Here is a tiny trained network, its code and every weight. The questions are about switching its units off for an input and a target symbol, where a switched-off unit gives its printed mean instead of its output.

import numpy as np


def w(rows, s, z=0):
    codes = np.array(rows[::2]) - 128.0
    scale = np.full(codes.shape[1], s)
    scale[-1] = z or s
    return codes * scale


def f(y):
    return y / 2 * (1 + np.tanh(0.7978845608 * (y + 0.044715 * y**3)))


def softmax(a):
    e = np.exp(a - a.max(-1, keepdims=True))
    return e / e.sum(-1, keepdims=True)


def log_softmax(a):
    a = a - a.max(-1, keepdims=True)
    return a - np.log(np.exp(a).sum(-1, keepdims=True))


def net(x, mask):
    ids = ['ΘΣΦαβγδζτψ'.index(c) for c in x.split()]
    T = len(ids)
    res = E[ids] + P[:T]
    u = 0
    for l in range(2):
        r = res
        for j in range(3):
            rows = slice(3 * j, 3 * j + 3)
            q, k, v = (r @ M[l][rows].T for M in (Q, K, V))
            z = softmax(np.where(np.tri(T) > 0, q @ k.T / 3**0.5, -1e9)) @ v
            o = O[l][rows]
            res = res + np.where(mask[u + j], z, o[:, -1]) @ o[:, :-1]
        u += 3
        y = f(res @ A[l][:, :-1].T + A[l][:, -1])
        res = res + np.where(mask[u : u + 8], y, B[l][:, -1]) @ B[l][:, :-1]
        u += 8
    return log_softmax(res[-1] @ U[:, :-1].T + U[:, -1])


Q, K, V, O, A, B = {}, {}, {}, {}, {}, {}
E = w([
[107,84,168,163,142],'Θ',
[44,138,121,112,168],'Σ',
[96,132,166,165,83],'Φ',
[125,166,170,192,135],'α',
[160,176,135,80,108],'β',
[181,137,205,133,123],'γ',
[99,145,122,136,68],'δ',
[170,196,116,149,104],'ζ',
[77,116,18,135,253],'τ',
[133,225,93,120,118],'ψ',
],0.019)
P = w([
[159,105,131,141,140],'0',
[120,122,118,115,32],'1',
[110,209,55,251,166],'2',
[131,131,82,111,87],'3',
[53,138,174,159,177],'4',
[141,127,91,112,64],'5',
],0.02)
Q[0] = w([
[236,102,82,122,254],'0.h1',
[129,81,43,117,72],'0.h1',
[98,171,176,182,47],'0.h1',
[37,170,112,89,117],'0.h2',
[187,173,75,188,90],'0.h2',
[123,117,166,177,113],'0.h2',
[139,126,132,212,109],'0.h3',
[206,73,117,136,129],'0.h3',
[101,116,210,134,97],'0.h3',
],0.0086)
K[0] = w([
[80,32,138,191,251],'0.h1',
[196,183,68,134,152],'0.h1',
[163,157,212,164,91],'0.h1',
[60,134,144,111,129],'0.h2',
[170,171,94,126,87],'0.h2',
[91,60,146,101,119],'0.h2',
[94,85,182,94,156],'0.h3',
[133,188,121,125,169],'0.h3',
[92,96,133,173,68],'0.h3',
],0.012)
V[0] = w([
[125,48,196,111,161],'0.h1',
[99,233,168,10,193],'0.h1',
[234,253,162,118,101],'0.h1',
[52,95,173,111,13],'0.h2',
[167,170,249,104,121],'0.h2',
[250,134,221,186,86],'0.h2',
[59,135,164,142,239],'0.h3',
[90,177,172,252,160],'0.h3',
[67,95,87,152,122],'0.h3',
],0.0056)
O[0] = w([
[80,62,168,170,118,24],'0.h1',
[42,94,55,150,218,130],'0.h1',
[233,85,82,78,255,253],'0.h1',
[147,192,137,102,119,105],'0.h2',
[32,120,133,149,119,116],'0.h2',
[204,132,138,129,90,138],'0.h2',
[121,156,186,78,182,79],'0.h3',
[133,120,157,172,122,172],'0.h3',
[157,134,115,142,74,109],'0.h3',
],0.0073,0.0063)
A[0] = w([
[86,106,45,6,76,134],'0.n1',
[159,41,107,150,163,191],'0.n2',
[117,118,66,182,205,255],'0.n3',
[41,2,230,122,91,125],'0.n4',
[63,103,120,186,186,83],'0.n5',
[105,178,62,177,139,24],'0.n6',
[75,141,99,72,127,152],'0.n7',
[104,25,217,182,148,69],'0.n8',
],0.0089,0.0062)
B[0] = w([
[100,95,9,124,95,182],'0.n1',
[89,107,166,85,155,150],'0.n2',
[143,169,183,128,136,252],'0.n3',
[165,183,85,114,142,144],'0.n4',
[197,134,127,98,99,153],'0.n5',
[167,86,134,184,90,180],'0.n6',
[92,140,129,138,128,151],'0.n7',
[95,153,113,141,134,145],'0.n8',
],0.013,0.012)
Q[1] = w([
[120,184,88,248,195],'1.h1',
[194,201,155,164,88],'1.h1',
[127,164,134,126,110],'1.h1',
[152,80,133,151,158],'1.h2',
[87,207,170,115,150],'1.h2',
[58,162,129,71,144],'1.h2',
[79,174,128,94,128],'1.h3',
[149,109,94,98,132],'1.h3',
[73,103,108,163,141],'1.h3',
],0.011)
K[1] = w([
[138,15,93,137,4],'1.h1',
[153,99,112,73,61],'1.h1',
[129,27,157,169,111],'1.h1',
[139,129,146,98,178],'1.h2',
[120,135,142,89,58],'1.h2',
[172,109,96,163,31],'1.h2',
[137,113,76,181,27],'1.h3',
[158,126,97,120,155],'1.h3',
[99,176,128,190,118],'1.h3',
],0.011)
V[1] = w([
[124,156,113,149,114],'1.h1',
[195,83,107,185,88],'1.h1',
[144,186,125,157,213],'1.h1',
[95,67,89,78,171],'1.h2',
[211,177,89,141,117],'1.h2',
[198,88,188,91,34],'1.h2',
[82,107,108,145,50],'1.h3',
[122,199,132,124,139],'1.h3',
[102,79,107,2,111],'1.h3',
],0.0099)
O[1] = w([
[150,106,164,140,142,171],'1.h1',
[135,164,148,109,169,180],'1.h1',
[82,54,155,117,116,128],'1.h1',
[168,155,124,68,186,58],'1.h2',
[158,80,129,93,43,253],'1.h2',
[131,2,106,154,178,105],'1.h2',
[103,69,90,195,97,102],'1.h3',
[156,208,120,120,103,167],'1.h3',
[171,138,122,98,146,122],'1.h3',
],0.0084,0.013)
A[1] = w([
[6,115,124,76,162,137],'1.n1',
[142,114,211,174,125,79],'1.n2',
[114,132,183,183,164,37],'1.n3',
[109,193,174,158,133,80],'1.n4',
[202,149,166,158,115,78],'1.n5',
[131,98,109,91,64,222],'1.n6',
[69,150,71,146,122,175],'1.n7',
[145,85,114,168,110,1],'1.n8',
],0.014,0.0058)
B[1] = w([
[87,197,69,123,253,138],'1.n1',
[204,169,62,143,51,186],'1.n2',
[119,157,140,212,177,162],'1.n3',
[12,117,111,129,88,211],'1.n4',
[118,28,145,31,179,248],'1.n5',
[123,133,134,204,222,246],'1.n6',
[142,109,254,93,51,185],'1.n7',
[74,173,8,31,106,149],'1.n8',
],0.0083,0.019)
U = w([
[229,10,191,112,112,76],'Θ',
[114,132,199,151,64,118],'Σ',
[36,153,82,95,104,71],'Φ',
[56,194,89,131,215,132],'α',
[156,127,165,208,255,236],'β',
[133,114,141,19,71,151],'γ',
[103,138,165,225,166,225],'δ',
[142,72,40,103,183,112],'ζ',
[192,210,64,139,102,150],'τ',
[206,167,53,59,234,2],'ψ',
],0.009,0.0074)

Each question gives the input, a string of symbols that net reads in full, and the target symbol t.
The units are the heads (3 rows each of Q, K, V and O) and the neurons (one row each of A and B). Each row of codes is followed by its name. A weight is (code - 128) times the scale printed after its matrix; where a second scale follows, it is the last column's (O, A, B and U).
mask holds one flag per unit, layer by layer, with each layer's heads first. A switched-off unit (its flag False) gives its mean, the last column of its rows in O or B, instead of its output. The means were averaged over made-up inputs and are rounded, as every weight is.
A unit's drop is (log p(t) with every unit on - log p(t) with that unit switched off) / (log p(t) with every unit on - log p(t) with every unit switched off).
The circuit of an input: a set's keep is (log p(t) with only the set's units on - log p(t) with every unit switched off) / (log p(t) with every unit on - log p(t) with every unit switched off). Starting from the 12 units with the biggest drops (on a tie, the unit counted first), units are removed one at a time, each time the one whose removal leaves the highest keep (on an exact tie, the one counted first), for as long as the keep stays at least 0.8.
units of the circuit, in order: the units of the circuit, biggest drop first
unit that matters most: the unit with the biggest drop
top k neurons: the k neurons with the biggest drops, biggest first
k most important neurons of layer l: the k neurons of layer l with the biggest drops, biggest first
heads that matter: for each layer, one digit per head in row order, 1 if its drop is at least 0.15 and else 0, layers parted by /
input β ψ ψ, target ψ: unit that matters most : 1.n5
input τ ψ β, target α: top 2 neurons : [0.n6; 0.n2]
input β γ γ ψ ψ τ, target Σ: units of the circuit, in order : [0.h1; 1.n7; 1.n5]
input α β τ, target δ: units of the circuit, in order : [0.n6; 0.h1]
input γ γ ζ γ ψ, target β: units of the circuit, in order : [1.h2; 0.n1]
input δ ψ γ Σ, target α: units of the circuit, in order : [1.n1; 1.h1; 0.n6]
input Φ β γ ψ τ, target ψ: top 4 neurons : [0.n5; 0.n4; 0.n3; 0.n1]
input τ ψ β ψ τ, target γ: units of the circuit, in order : [0.n5; 1.n6]
input ψ ψ τ, target γ: top 4 neurons : [1.n5; 0.n5; 1.n4; 1.n6]
input ψ ψ ζ, target γ: units of the circuit, in order : [1.n5; 1.n6; 0.n3]
input β ψ γ ψ γ, target γ: heads that matter : 000 / 010
input Σ α ζ, target Φ: top 3 neurons : [1.n4; 1.n5; 0.n4]
input ψ δ ψ δ, target Φ: top 4 neurons : [1.n8; 0.n1; 0.n6; 1.n6]
input ψ τ β ψ β δ, target Φ: 3 most important neurons of layer 0 : [0.n1; 0.n3; 0.n6]
input γ Σ ψ β ψ, target Φ: units of the circuit, in order : [1.n4; 1.n6; 0.h1]
input α γ ψ, target δ: units of the circuit, in order : [1.n4; 0.n6; 0.n3]
input β ψ γ β Θ, target γ: unit that matters most : 1.h2
input γ δ ζ β Θ, target ζ: 2 most important neurons of layer 1 : [1.n6; 1.n8]
input Θ Φ ψ, target Σ: top 2 neurons : [0.n6; 0.n4]
input Σ ψ ψ ψ ψ, target γ: units of the circuit, in order : [1.n6]
input τ ψ ψ, target α: heads that matter : 111 / 011
input γ γ ψ, target β: 3 most important neurons of layer 1 : [1.n3; 1.n5; 1.n8]
input ζ Φ τ, target Θ: 2 most important neurons of layer 1 : [1.n5; 1.n6]
input ψ γ ψ γ γ Σ, target α: top 3 neurons : [1.n1; 1.n6; 1.n8]
input β β Σ, target ψ: top 2 neurons : [0.n5; 1.n5]
input ψ ψ γ, target γ: top 3 neurons : [1.n5; 1.n4; 1.n6]
